Below is a small trained network, with its code and all its weights. Each question gives an input and a target symbol and asks what happens when units are switched off, that is, made to give their printed mean instead of their output.

import numpy as np


def w(rows, s, z=0):
    codes = np.array(rows[::2]) - 128.0
    scale = np.full(codes.shape[1], s)
    scale[-1] = z or s
    return codes * scale


def f(y):
    return y / 2 * (1 + np.tanh(0.7978845608 * (y + 0.044715 * y**3)))


def softmax(a):
    e = np.exp(a - a.max(-1, keepdims=True))
    return e / e.sum(-1, keepdims=True)


def log_softmax(a):
    a = a - a.max(-1, keepdims=True)
    return a - np.log(np.exp(a).sum(-1, keepdims=True))


def net(x, mask):
    ids = ['Ωβεθλμξπστψ'.index(c) for c in x.split()]
    T = len(ids)
    res = E[ids] + P[:T]
    u = 0
    for l in range(2):
        q, k, v = (res @ M[l].T for M in (Q, K, V))
        z = softmax(np.where(np.tri(T) > 0, q @ k.T / 3**0.5, -1e9)) @ v
        res = res + np.where(mask[u], z, O[l][:, -1]) @ O[l][:, :-1]
        u += 1
        y = f(res @ A[l][:, :-1].T + A[l][:, -1])
        res = res + np.where(mask[u : u + 16], y, B[l][:, -1]) @ B[l][:, :-1]
        u += 16
    return log_softmax(res[-1] @ U[:, :-1].T + U[:, -1])


Q, K, V, O, A, B = {}, {}, {}, {}, {}, {}
E = w([
[115,101,72,57],'Ω',
[74,61,105,84],'β',
[113,174,78,109],'ε',
[88,112,82,168],'θ',
[136,77,181,54],'λ',
[83,114,193,136],'μ',
[88,112,82,168],'ξ',
[147,159,37,53],'π',
[250,116,142,153],'σ',
[84,188,129,170],'τ',
[87,111,83,167],'ψ',
],0.022)
P = w([
[185,58,12,240],'0',
[172,71,37,221],'1',
[157,88,56,204],'2',
[140,100,74,189],'3',
[123,113,90,175],'4',
[107,121,108,158],'5',
[92,131,127,146],'6',
[77,137,135,128],'7',
[58,147,152,117],'8',
[44,156,169,98],'9',
[23,163,188,85],'10',
[9,175,199,68],'11',
[2,174,207,61],'12',
],0.0072)
Q[0] = w([
[41,112,103,172],'0.h0',
[240,142,249,135],'0.h0',
[58,67,117,162],'0.h0',
],0.017)
K[0] = w([
[53,228,203,84],'0.h0',
[248,63,164,246],'0.h0',
[35,139,210,25],'0.h0',
],0.013)
V[0] = w([
[84,25,119,41],'0.h0',
[103,214,207,89],'0.h0',
[157,233,1,96],'0.h0',
],0.0064)
O[0] = w([
[97,70,133,2,254],'0.h0',
[233,212,74,210,15],'0.h0',
[122,196,16,11,224],'0.h0',
],0.0054,0.0024)
A[0] = w([
[118,88,133,171,139],'0.n0',
[108,118,82,168,65],'0.n1',
[145,134,151,124,203],'0.n2',
[106,95,163,111,146],'0.n3',
[103,74,99,103,89],'0.n4',
[148,166,196,101,108],'0.n5',
[146,75,130,148,229],'0.n6',
[247,123,107,118,125],'0.n7',
[58,86,186,155,80],'0.n8',
[103,192,145,133,32],'0.n9',
[192,102,135,85,143],'0.n10',
[76,158,132,109,101],'0.n11',
[127,151,82,242,202],'0.n12',
[151,129,174,153,187],'0.n13',
[120,131,206,154,4],'0.n14',
[160,147,203,109,114],'0.n15',
],0.012,0.0037)
B[0] = w([
[99,153,162,139,179],'0.n0',
[76,167,122,150,169],'0.n1',
[150,125,112,63,139],'0.n2',
[154,146,188,115,209],'0.n3',
[114,2,144,183,243],'0.n4',
[79,170,132,116,146],'0.n5',
[165,185,212,126,196],'0.n6',
[157,193,102,76,153],'0.n7',
[174,144,150,170,253],'0.n8',
[66,112,108,140,137],'0.n9',
[176,199,131,116,172],'0.n10',
[124,88,93,108,189],'0.n11',
[137,246,172,111,245],'0.n12',
[161,191,100,119,163],'0.n13',
[127,117,28,136,161],'0.n14',
[106,196,140,147,162],'0.n15',
],0.0068,0.0067)
Q[1] = w([
[231,101,141,112],'1.h0',
[170,153,103,79],'1.h0',
[36,4,107,154],'1.h0',
],0.011)
K[1] = w([
[104,1,119,219],'1.h0',
[198,170,10,197],'1.h0',
[32,100,135,57],'1.h0',
],0.0086)
V[1] = w([
[236,147,14,178],'1.h0',
[254,127,123,129],'1.h0',
[142,67,92,254],'1.h0',
],0.0071)
O[1] = w([
[18,134,50,4,157],'1.h0',
[46,111,201,101,220],'1.h0',
[227,151,140,66,2],'1.h0',
],0.0042,0.0059)
A[1] = w([
[57,172,48,104,131],'1.n0',
[137,112,215,89,184],'1.n1',
[76,93,70,248,3],'1.n2',
[203,158,26,68,243],'1.n3',
[237,131,181,40,118],'1.n4',
[62,71,127,72,14],'1.n5',
[195,118,47,102,52],'1.n6',
[170,50,228,117,75],'1.n7',
[200,101,115,80,141],'1.n8',
[97,236,148,101,223],'1.n9',
[71,111,128,79,252],'1.n10',
[54,2,161,159,237],'1.n11',
[206,159,198,43,165],'1.n12',
[161,65,78,10,197],'1.n13',
[158,247,97,97,34],'1.n14',
[197,184,193,166,44],'1.n15',
],0.009,0.0065)
B[1] = w([
[170,146,128,115,240],'1.n0',
[119,174,96,146,195],'1.n1',
[86,193,178,1,152],'1.n2',
[96,79,86,158,197],'1.n3',
[68,102,119,148,174],'1.n4',
[83,179,166,145,170],'1.n5',
[117,146,193,38,142],'1.n6',
[130,224,117,97,198],'1.n7',
[102,140,154,134,148],'1.n8',
[158,111,100,181,248],'1.n9',
[190,64,125,147,226],'1.n10',
[167,104,115,94,245],'1.n11',
[109,94,137,147,183],'1.n12',
[131,162,177,135,213],'1.n13',
[62,136,152,69,177],'1.n14',
[92,61,102,146,173],'1.n15',
],0.0092,0.014)
U = w([
[117,4,138,127,153],'Ω',
[239,171,128,97,184],'β',
[169,97,6,149,223],'ε',
[128,118,121,121,146],'θ',
[37,161,254,81,109],'λ',
[142,76,115,211,195],'μ',
[125,116,121,123,130],'ξ',
[60,155,123,34,8],'π',
[12,73,118,141,63],'σ',
[107,226,103,115,43],'τ',
[131,115,124,122,254],'ψ',
],0.0094,0.0047)

Each question gives the input, a string of symbols that net reads in full, and the target symbol t.
The units are the heads (3 rows each of Q, K, V and O) and the neurons (one row each of A and B). Each row of codes is followed by its name. A weight is (code - 128) times the scale printed after its matrix; where a second scale follows, it is the last column's (O, A, B and U).
mask holds one flag per unit, layer by layer, with each layer's heads first. A switched-off unit (its flag False) gives its mean, the last column of its rows in O or B, instead of its output. The means were averaged over made-up inputs and are rounded, as every weight is.
A unit's drop is (log p(t) with every unit on - log p(t) with that unit switched off) / (log p(t) with every unit on - log p(t) with every unit switched off).
The circuit of an input: a set's keep is (log p(t) with only the set's units on - log p(t) with every unit switched off) / (log p(t) with every unit on - log p(t) with every unit switched off). Starting from the 12 units with the biggest drops (on a tie, the unit counted first), units are removed one at a time, each time the one whose removal leaves the highest keep (on an exact tie, the one counted first), for as long as the keep stays at least 0.8.
units of the circuit, in order: the units of the circuit, biggest drop first
most important unit: the unit with the biggest drop
k most important neurons: the k neurons with the biggest drops, biggest first
top k neurons in layer l: the k neurons of layer l with the biggest drops, biggest first
input μ ξ ψ ψ ξ, target μ: units of the circuit, in order : [0.h0, 1.h0, 1.n7]
input λ ξ ε ξ μ ψ ψ, target μ: units of the circuit, in order : [0.h0, 1.h0]
input Ω λ Ω Ω λ μ θ, target μ: top 3 neurons in layer 0 : [0.n12, 0.n4, 0.n6]
input Ω ψ μ π ψ π ξ ψ Ω λ π π θ, target π: units of the circuit, in order : [1.n2, 1.h0, 0.h0, 0.n6]
input ξ Ω β ε ξ λ μ ψ ξ, target μ: units of the circuit, in order : [0.h0, 1.h0]
input Ω λ λ ψ ξ, target λ: units of the circuit, in order : [1.n2, 0.h0, 1.n9]
input π τ ε Ω, target Ω: units of the circuit, in order : [0.n4, 1.n7, 0.h0]
input ε β λ ε θ, target ε: 2 most important neurons : [0.n4, 0.n12]
input ε μ β λ λ ψ ψ, target λ: units of the circuit, in order : [1.n2, 1.n9, 0.h0]
input λ θ ψ ε ξ, target ε: units of the circuit, in order : [0.h0, 1.n13]
input λ Ω π θ λ, target λ: units of the circuit, in order : [1.n9, 0.h0]
input ε λ ξ β π, target π: most important unit : 1.n6
input σ λ π μ ε, target ε: units of the circuit, in order : [0.h0, 1.n3]
input Ω θ π λ θ, target λ: top 3 neurons in layer 1 : [1.n2, 1.n9, 1.n10]
input ε μ ε ψ τ μ Ω μ μ μ Ω θ, target Ω: top neuron in layer 0 : [0.n12]
input ε Ω θ, target Ω: units of the circuit, in order : [0.h0, 1.n7, 0.n4]
input ψ τ Ω λ π ξ, target π: 3 most important neurons : [1.n2, 1.n9, 1.n5]
input ε σ θ Ω σ ψ, target Ω: top 3 neurons in layer 1 : [1.n7, 1.n11, 1.n1]
input σ ε Ω ε τ σ π ε ξ ε, target ε: 3 most important neurons : [1.n10, 1.n0, 1.n9]
input π ε ε ε μ τ τ θ, target τ: 2 most important neurons : [0.n12, 1.n10]
input ψ ε π σ σ θ Ω λ ξ, target λ: 4 most important neurons : [1.n2, 1.n9, 1.n10, 1.n3]
